Below is a small trained network, with its code and all its weights. Each question gives an input and a target symbol and asks what happens when units are switched off, that is, made to give their printed mean instead of their output.

import numpy as np


def w(rows, s, z=0):
    codes = np.array(rows[::2]) - 128.0
    scale = np.full(codes.shape[1], s)
    scale[-1] = z or s
    return codes * scale


def f(y):
    return np.maximum(y, 0)


def softmax(a):
    e = np.exp(a - a.max(-1, keepdims=True))
    return e / e.sum(-1, keepdims=True)


def log_softmax(a):
    a = a - a.max(-1, keepdims=True)
    return a - np.log(np.exp(a).sum(-1, keepdims=True))


def net(x, mask):
    ids = ['βδζηλμξπτφω'.index(c) for c in x.split()]
    T = len(ids)
    res = E[ids] + P[:T]
    u = 0
    for l in range(3):
        q, k, v = (res @ M[l].T for M in (Q, K, V))
        z = softmax(np.where(np.tri(T) > 0, q @ k.T / 2**0.5, -1e9)) @ v
        res = res + np.where(mask[u], z, O[l][:, -1]) @ O[l][:, :-1]
        u += 1
        y = f(res @ A[l][:, :-1].T + A[l][:, -1])
        res = res + np.where(mask[u : u + 12], y, B[l][:, -1]) @ B[l][:, :-1]
        u += 12
    return log_softmax(res[-1] @ U[:, :-1].T + U[:, -1])


Q, K, V, O, A, B = {}, {}, {}, {}, {}, {}
E = w([
[135,129,176,177,193,141,193,121,97,219,178],'β',
[57,146,95,126,100,159,117,147,193,112,65],'δ',
[121,159,4,131,158,151,111,139,194,134,117],'ζ',
[64,77,134,219,155,90,196,87,150,158,212],'η',
[162,105,191,141,220,135,125,46,85,126,73],'λ',
[129,92,208,213,48,1,177,153,82,184,127],'μ',
[133,149,117,77,119,64,170,95,102,130,205],'ξ',
[121,180,52,161,70,117,174,137,159,121,198],'π',
[131,78,111,144,57,108,173,28,198,177,113],'τ',
[175,165,165,120,78,125,134,56,130,116,86],'φ',
[170,183,122,162,140,120,67,67,62,114,105],'ω',
],0.018)
P = w([
[192,47,75,129,105,150,66,169,136,1,123],'0',
[174,169,113,170,141,140,91,124,209,118,147],'1',
[154,176,102,173,129,136,92,112,183,118,147],'2',
[137,180,110,177,122,135,105,106,151,107,135],'3',
[136,150,112,129,172,123,149,110,129,106,106],'4',
[72,153,128,83,162,118,135,77,145,76,144],'5',
[95,183,118,165,121,125,148,107,72,91,117],'6',
[95,166,125,125,155,101,185,124,72,73,106],'7',
[91,188,112,114,156,95,172,121,155,76,146],'8',
],0.0096)
Q[0] = w([
[130,162,134,158,160,112,108,128,149,122,130],'L0H0',
[160,24,165,69,66,254,73,229,102,127,164],'L0H0',
],0.0089)
K[0] = w([
[129,117,95,139,115,119,216,110,163,115,99],'L0H0',
[255,65,182,147,129,136,27,178,217,102,234],'L0H0',
],0.006)
V[0] = w([
[228,130,117,176,182,116,105,171,130,79,208],'L0H0',
[1,216,153,124,155,141,84,170,93,93,151],'L0H0',
],0.0095)
O[0] = w([
[77,79,101,103,63,138,63,118,3,93,96,4],'L0H0',
[231,126,126,174,159,73,120,126,241,183,126,148],'L0H0',
],0.0068,0.0041)
A[0] = w([
[162,105,77,25,169,123,76,182,126,139,127,3],'L0N0',
[96,124,71,56,115,97,190,120,131,160,137,58],'L0N1',
[192,87,114,120,76,206,158,55,133,173,118,73],'L0N2',
[97,193,77,133,191,120,154,161,80,185,186,110],'L0N3',
[97,164,112,97,102,160,126,94,149,245,108,100],'L0N4',
[161,2,117,84,143,159,128,114,113,158,166,55],'L0N5',
[137,239,50,85,135,85,95,119,119,200,150,171],'L0N6',
[113,83,214,96,192,109,127,133,130,78,93,51],'L0N7',
[174,49,154,112,88,153,30,192,186,130,117,37],'L0N8',
[175,164,169,82,74,154,138,161,149,118,44,78],'L0N9',
[200,148,210,77,72,141,92,140,117,224,127,79],'L0N10',
[138,208,108,155,123,105,184,155,103,128,111,111],'L0N11',
],0.0084,0.0019)
B[0] = w([
[166,230,99,197,8,31,113,71,42,149,142,138],'L0N0',
[142,167,169,204,107,125,86,147,53,179,125,179],'L0N1',
[176,171,198,108,47,189,46,208,169,110,139,191],'L0N2',
[167,126,116,199,122,231,131,58,96,139,112,195],'L0N3',
[166,126,157,123,101,82,177,192,89,75,69,202],'L0N4',
[92,92,83,2,160,107,144,90,154,179,163,137],'L0N5',
[153,111,191,115,231,146,177,106,36,131,166,255],'L0N6',
[175,165,78,199,96,177,132,143,85,186,121,146],'L0N7',
[68,128,122,158,111,77,101,109,46,68,60,155],'L0N8',
[82,145,214,108,145,142,150,109,134,20,169,209],'L0N9',
[151,72,122,114,236,153,155,229,121,11,173,157],'L0N10',
[84,137,116,30,127,110,82,100,170,164,192,240],'L0N11',
],0.0074,0.0055)
Q[1] = w([
[58,106,186,98,127,93,124,176,194,67,91],'L1H0',
[254,96,199,145,79,107,136,76,146,151,147],'L1H0',
],0.02)
K[1] = w([
[162,228,170,137,188,90,162,143,206,175,144],'L1H0',
[6,191,154,117,116,152,158,119,72,124,81],'L1H0',
],0.021)
V[1] = w([
[184,130,170,144,208,163,6,31,107,139,61],'L1H0',
[95,143,26,144,223,194,145,112,100,116,219],'L1H0',
],0.011)
O[1] = w([
[242,44,35,93,123,111,194,102,112,72,107,90],'L1H0',
[71,182,48,148,124,88,255,202,86,104,116,3],'L1H0',
],0.0072,0.0053)
A[1] = w([
[137,131,143,123,93,88,78,255,103,146,176,82],'L1N0',
[58,110,182,131,108,126,107,131,171,133,169,101],'L1N1',
[54,24,87,144,127,166,121,190,139,147,165,5],'L1N2',
[192,146,135,97,173,126,88,93,77,166,99,55],'L1N3',
[135,62,196,196,178,246,169,113,132,135,106,183],'L1N4',
[101,166,111,65,192,195,88,160,141,160,137,64],'L1N5',
[162,172,156,138,89,81,174,81,143,139,114,138],'L1N6',
[109,67,131,160,49,153,180,157,172,133,81,24],'L1N7',
[55,146,110,192,123,152,151,129,172,130,99,153],'L1N8',
[195,137,157,150,101,145,86,219,76,96,139,76],'L1N9',
[88,59,149,166,103,138,68,180,178,154,144,27],'L1N10',
[106,149,73,43,121,97,133,164,71,249,78,45],'L1N11',
],0.009,0.0029)
B[1] = w([
[107,148,158,196,121,93,125,100,135,107,39,153],'L1N0',
[191,23,51,137,122,183,216,184,100,128,74,234],'L1N1',
[197,52,154,149,132,195,49,75,146,97,105,139],'L1N2',
[89,113,36,209,94,201,188,206,128,164,201,207],'L1N3',
[118,216,14,109,39,14,96,140,179,77,184,255],'L1N4',
[169,88,196,164,9,128,152,136,71,221,55,181],'L1N5',
[71,79,110,95,170,230,79,241,132,192,138,213],'L1N6',
[47,110,114,61,123,178,64,97,97,205,160,154],'L1N7',
[126,121,167,101,255,60,57,85,157,66,113,211],'L1N8',
[76,201,111,100,124,64,209,36,191,124,138,165],'L1N9',
[90,79,116,27,239,127,135,155,9,223,69,177],'L1N10',
[61,183,166,138,89,114,168,161,75,108,244,144],'L1N11',
],0.0063,0.0096)
Q[2] = w([
[126,166,161,39,93,208,125,151,199,73,129],'L2H0',
[230,252,152,153,130,205,115,131,57,160,187],'L2H0',
],0.017)
K[2] = w([
[175,232,173,35,127,212,155,118,200,115,120],'L2H0',
[73,121,113,63,56,162,63,105,36,3,117],'L2H0',
],0.016)
V[2] = w([
[159,168,118,145,178,249,111,119,159,110,34],'L2H0',
[98,155,30,153,89,41,89,116,176,133,36],'L2H0',
],0.012)
O[2] = w([
[73,212,106,215,59,192,226,164,181,43,240,207],'L2H0',
[121,41,196,132,156,249,82,253,35,58,210,254],'L2H0',
],0.005,0.0064)
A[2] = w([
[125,143,108,202,88,136,139,23,166,120,180,140],'L2N0',
[162,192,178,76,118,61,147,192,93,80,113,107],'L2N1',
[215,95,150,125,112,156,128,220,76,110,96,2],'L2N2',
[112,102,147,236,150,163,146,141,125,105,142,95],'L2N3',
[53,148,63,84,233,49,128,56,140,87,161,86],'L2N4',
[77,225,174,152,132,68,77,131,79,179,157,166],'L2N5',
[51,190,235,128,179,86,88,105,150,83,149,107],'L2N6',
[119,91,254,111,156,86,47,91,152,136,99,9],'L2N7',
[203,124,124,163,104,203,127,135,141,76,200,81],'L2N8',
[86,81,116,158,179,142,200,94,89,213,185,134],'L2N9',
[137,118,210,146,116,162,89,131,164,85,193,60],'L2N10',
[124,113,24,120,131,66,106,40,109,157,199,80],'L2N11',
],0.008,0.003)
B[2] = w([
[247,71,189,133,139,108,43,157,33,44,184,197],'L2N0',
[137,158,149,208,125,191,66,130,106,138,114,154],'L2N1',
[92,197,153,4,144,107,209,96,253,143,189,174],'L2N2',
[198,199,217,88,111,196,175,99,110,155,42,209],'L2N3',
[157,188,186,159,58,154,121,79,45,166,208,175],'L2N4',
[70,101,86,55,92,91,191,139,225,91,154,179],'L2N5',
[88,14,1,120,154,85,49,95,162,132,105,193],'L2N6',
[191,64,125,238,68,90,208,202,107,76,135,156],'L2N7',
[6,85,186,127,108,53,167,78,98,146,164,254],'L2N8',
[146,137,87,162,82,116,39,107,116,32,73,188],'L2N9',
[145,247,3,177,157,141,190,174,172,208,18,220],'L2N10',
[149,119,177,164,238,209,142,116,194,175,13,178],'L2N11',
],0.0076,0.016)
U = w([
[94,134,154,126,128,122,141,130,118,118,125,52],'β',
[112,127,106,177,93,165,180,187,92,98,188,107],'δ',
[115,138,125,87,162,132,111,205,87,96,154,178],'ζ',
[76,105,83,148,108,114,131,137,138,107,176,63],'η',
[158,110,32,128,116,164,180,158,108,93,155,52],'λ',
[115,88,101,107,42,196,107,163,149,160,159,187],'μ',
[111,88,143,138,104,96,164,185,119,95,121,121],'ξ',
[58,125,128,160,144,163,138,177,183,58,99,213],'π',
[157,143,132,118,72,120,106,136,184,1,135,239],'τ',
[84,42,125,190,179,187,102,141,125,106,187,187],'φ',
[90,72,121,128,117,157,183,128,157,77,177,1],'ω',
],0.0048,0.0023)

Each question gives the input, a string of symbols that net reads in full, and the target symbol t.
The units are the heads (2 rows each of Q, K, V and O) and the neurons (one row each of A and B). Each row of codes is followed by its name. A weight is (code - 128) times the scale printed after its matrix; where a second scale follows, it is the last column's (O, A, B and U).
mask holds one flag per unit, layer by layer, with each layer's heads first. A switched-off unit (its flag False) gives its mean, the last column of its rows in O or B, instead of its output. The means were averaged over made-up inputs and are rounded, as every weight is.
A unit's drop is (log p(t) with every unit on - log p(t) with that unit switched off) / (log p(t) with every unit on - log p(t) with every unit switched off).
The circuit of an input: a set's keep is (log p(t) with only the set's units on - log p(t) with every unit switched off) / (log p(t) with every unit on - log p(t) with every unit switched off). Starting from the 12 units with the biggest drops (on a tie, the unit counted first), units are removed one at a time, each time the one whose removal leaves the highest keep (on an exact tie, the one counted first), for as long as the keep stays at least 0.8.
units of the circuit, in order: the units of the circuit, biggest drop first
most important unit: the unit with the biggest drop
top k neurons: the k neurons with the biggest drops, biggest first
top k neurons in layer l: the k neurons of layer l with the biggest drops, biggest first
input ζ φ ω λ π δ δ λ, target ζ: most important unit	L2H0
input δ λ λ μ ζ δ φ δ, target τ: units of the circuit, in order	(L0H0, L2H0, L1H0, L2N0)
input δ ω π ω φ π δ, target λ: units of the circuit, in order	(L1H0, L0H0)
input δ φ π, target δ: units of the circuit, in order	(L2H0, L0N6, L2N6)
input δ δ ω, target δ: units of the circuit, in order	(L2H0, L1N3, L0N6, L2N6)
input π η φ ζ, target π: top 2 neurons	(L1N0, L0N6)
input δ μ φ φ δ, target ξ: top 3 neurons in layer 1	(L1N10, L1N5, L1N8)
input τ ω τ, target λ: top 3 neurons	(L0N2, L1N7, L2N8)
input φ δ ζ λ δ, target δ: units of the circuit, in order	(L1H0, L2N4, L0N6, L1N11)
input δ δ ζ δ, target δ: top 2 neurons in layer 0	(L0N8, L0N6)
input μ φ δ φ δ η τ, target μ: top 4 neurons in layer 0	(L0N10, L0N6, L0N9, L0N8)
input ξ π φ ω β ζ, target ξ: top 2 neurons	(L2N7, L0N5)
input τ δ δ φ ζ, target τ: top 2 neurons	(L2N0, L0N5)
input φ μ φ δ η, target φ: most important unit	L2N11
input δ τ η β δ ω δ φ, target τ: top 4 neurons in layer 2	(L2N8, L2N0, L2N10, L2N11)
input τ φ δ φ φ β, target τ: top 3 neurons in layer 0	(L0N5, L0N3, L0N2)
input δ φ δ π δ δ τ δ, target μ: top 2 neurons	(L0N2, L0N4)
input φ τ δ τ, target π: top 4 neurons in layer 0	(L0N4, L0N2, L0N3, L0N6)
input δ δ φ δ φ δ ξ, target δ: top 2 neurons in layer 1	(L1N3, L1N4)
input ζ δ ω, target ζ: top neuron	(L0N0)
input δ λ π ξ, target δ: top 3 neurons	(L0N8, L1N3, L0N6)
input τ η δ φ δ δ β δ, target ζ: top 2 neurons	(L1N4, L0N3)
input τ δ δ ω φ π, target τ: top 2 neurons	(L0N5, L2N0)
input φ φ ω δ φ π δ φ ζ, target φ: top 2 neurons	(L0N3, L2N11)
input δ φ δ δ δ δ τ λ, target δ: top 2 neurons	(L1N4, L1N3)
input ζ τ δ δ τ τ β, target ζ: top 2 neurons	(L0N0, L1N11)
input ζ ω β δ ξ, target ζ: top 3 neurons	(L0N0, L1N11, L2N2)
input φ ω φ μ π φ λ, target φ: top 3 neurons in layer 2	(L2N11, L2N10, L2N0)
input δ δ ω δ ω δ π φ δ, target η: top 4 neurons	(L2N6, L2N4, L1N8, L0N11)
